Here is a tiny trained network, its code and every weight. The questions are about switching its units off for an input and a class, where a switched-off unit gives its printed mean instead of its output.

import numpy as np


def w(rows, s, z=0):
    codes = np.array(rows[::2]) - 128.0
    scale = np.full(codes.shape[1], s)
    scale[-1] = z or s
    return codes * scale


def f(y):
    return np.maximum(y, 0)


def log_softmax(a):
    a = a - a.max(-1, keepdims=True)
    return a - np.log(np.exp(a).sum(-1, keepdims=True))


def net(x, mask):
    res = np.array(x, float).reshape(1, 8) / 4 @ E
    y = f(res @ A[0][:, :-1].T + A[0][:, -1])
    res = res + np.where(mask, y, B[0][:, -1]) @ B[0][:, :-1]
    return log_softmax(res[-1] @ U[:, :-1].T + U[:, -1])


A, B = {}, {}
E = w([
[35,94,112,192,115,83],'x0',
[134,14,168,95,65,2],'x1',
[71,114,220,210,210,114],'x2',
[74,162,97,96,28,46],'x3',
[100,74,176,122,214,118],'x4',
[206,178,218,145,194,60],'x5',
[152,70,144,29,167,145],'x6',
[217,177,166,225,74,97],'x7',
],0.0047)
A[0] = w([
[54,133,138,158,178,158,193],'N1',
[91,124,121,132,137,143,129],'N2',
[180,98,111,41,159,181,196],'N3',
[12,117,105,156,136,169,166],'N4',
[108,119,135,68,182,154,154],'N5',
[131,80,80,52,28,123,254],'N6',
[113,163,104,148,94,72,175],'N7',
[142,111,144,161,138,109,150],'N8',
[90,174,95,135,30,49,153],'N9',
[113,38,215,161,158,25,170],'N10',
[220,185,129,216,91,185,150],'N11',
[165,171,171,153,199,121,247],'N12',
[97,78,98,98,109,165,149],'N13',
[68,142,110,118,89,117,226],'N14',
[81,150,98,172,161,144,219],'N15',
[117,99,120,117,124,141,122],'N16',
],0.011,0.0027)
B[0] = w([
[30,127,138,160,161,110,199],'N1',
[90,120,114,132,137,126,151],'N2',
[179,87,141,106,241,154,237],'N3',
[3,107,78,158,138,115,201],'N4',
[106,120,171,87,180,162,200],'N5',
[203,54,27,47,117,136,245],'N6',
[120,149,138,108,45,139,183],'N7',
[151,131,143,143,114,100,165],'N8',
[123,204,99,47,22,128,220],'N9',
[132,44,242,155,50,38,254],'N10',
[211,182,75,253,125,137,244],'N11',
[167,190,234,147,137,156,239],'N12',
[122,84,65,123,163,109,185],'N13',
[91,148,88,89,91,137,187],'N14',
[63,151,110,177,159,121,189],'N15',
[131,107,101,137,133,125,150],'N16',
],0.02,0.0076)
U = w([
[125,158,73,40,49,123,209],'0',
[134,168,228,99,232,195,6],'1',
[125,77,253,140,105,55,173],'2',
[168,28,96,35,200,155,191],'3',
[1,122,111,155,169,127,2],'4',
[180,228,118,228,137,162,195],'5',
],0.0054,0.00073)

Each question gives the input, the list of numbers given to net, and the class t.
The units are the neurons (one row each of A and B). Each row of codes is followed by its name. A weight is (code - 128) times the scale printed after its matrix; where a second scale follows, it is the last column's (A, B and U).
mask holds one flag per neuron, in row order. A switched-off neuron (its flag False) gives its mean, the last column of its row in B, instead of its output. The means were averaged over made-up inputs and are rounded, as every weight is.
A unit's drop is (log p(t) with every unit on - log p(t) with that unit switched off) / (log p(t) with every unit on - log p(t) with every unit switched off).
The circuit of an input: a set's keep is (log p(t) with only the set's units on - log p(t) with every unit switched off) / (log p(t) with every unit on - log p(t) with every unit switched off). Starting from the 12 units with the biggest drops (on a tie, the unit counted first), units are removed one at a time, each time the one whose removal leaves the highest keep (on an exact tie, the one counted first), for as long as the keep stays at least 0.8.
units of the circuit, in order: the units of the circuit, biggest drop first
most important unit: the unit with the biggest drop
k most important neurons: the k neurons with the biggest drops, biggest first
drop of u: that unit's drop, to one decimal
input [5,-6,-8,-6,-8,2,-7,-8], class 4: units of the circuit, in order	N4, N15
input [6,-7,-4,-5,4,-1,5,-7], class 4: most important unit	N4
input [-3,4,8,-7,-4,-4,-5,-3], class 4: units of the circuit, in order	N4, N1
input [-6,-6,-5,-7,-3,0,2,-4], class 1: units of the circuit, in order	N6, N5
input [0,-6,-8,-5,2,-7,-3,-4], class 3: 2 most important neurons	N3, N6
input [-4,-2,-3,6,5,-8,-4,-7], class 3: 2 most important neurons	N6, N13
input [-1,-7,6,-3,-7,-3,-4,-3], class 4: 2 most important neurons	N4, N1
input [-2,-4,-3,4,-8,-6,4,-2], class 3: 2 most important neurons	N6, N3
input [-4,7,4,4,-2,-1,-2,-3], class 0: 2 most important neurons	N9, N6
input [3,-7,-6,-4,7,8,-6,-8], class 1: units of the circuit, in order	N12, N5
input [7,7,5,7,1,-1,-3,-2], class 0: 2 most important neurons	N9, N14
input [-8,8,-6,-2,-5,-7,-6,-3], class 3: 4 most important neurons	N6, N3, N13, N11
input [-8,2,1,2,6,3,3,-6], class 1: 2 most important neurons	N6, N5
input [3,-4,4,7,2,-6,5,6], class 4: units of the circuit, in order	N4
input [-4,1,-2,1,3,2,-6,-8], class 3: drop of N12	0.2
input [6,0,5,-8,3,5,3,-7], class 2: drop of N10	2.3
input [-1,-2,8,6,-7,4,2,7], class 5: drop of N11	0.3
input [6,0,3,-6,-4,-2,5,-5], class 4: drop of N9	0.0
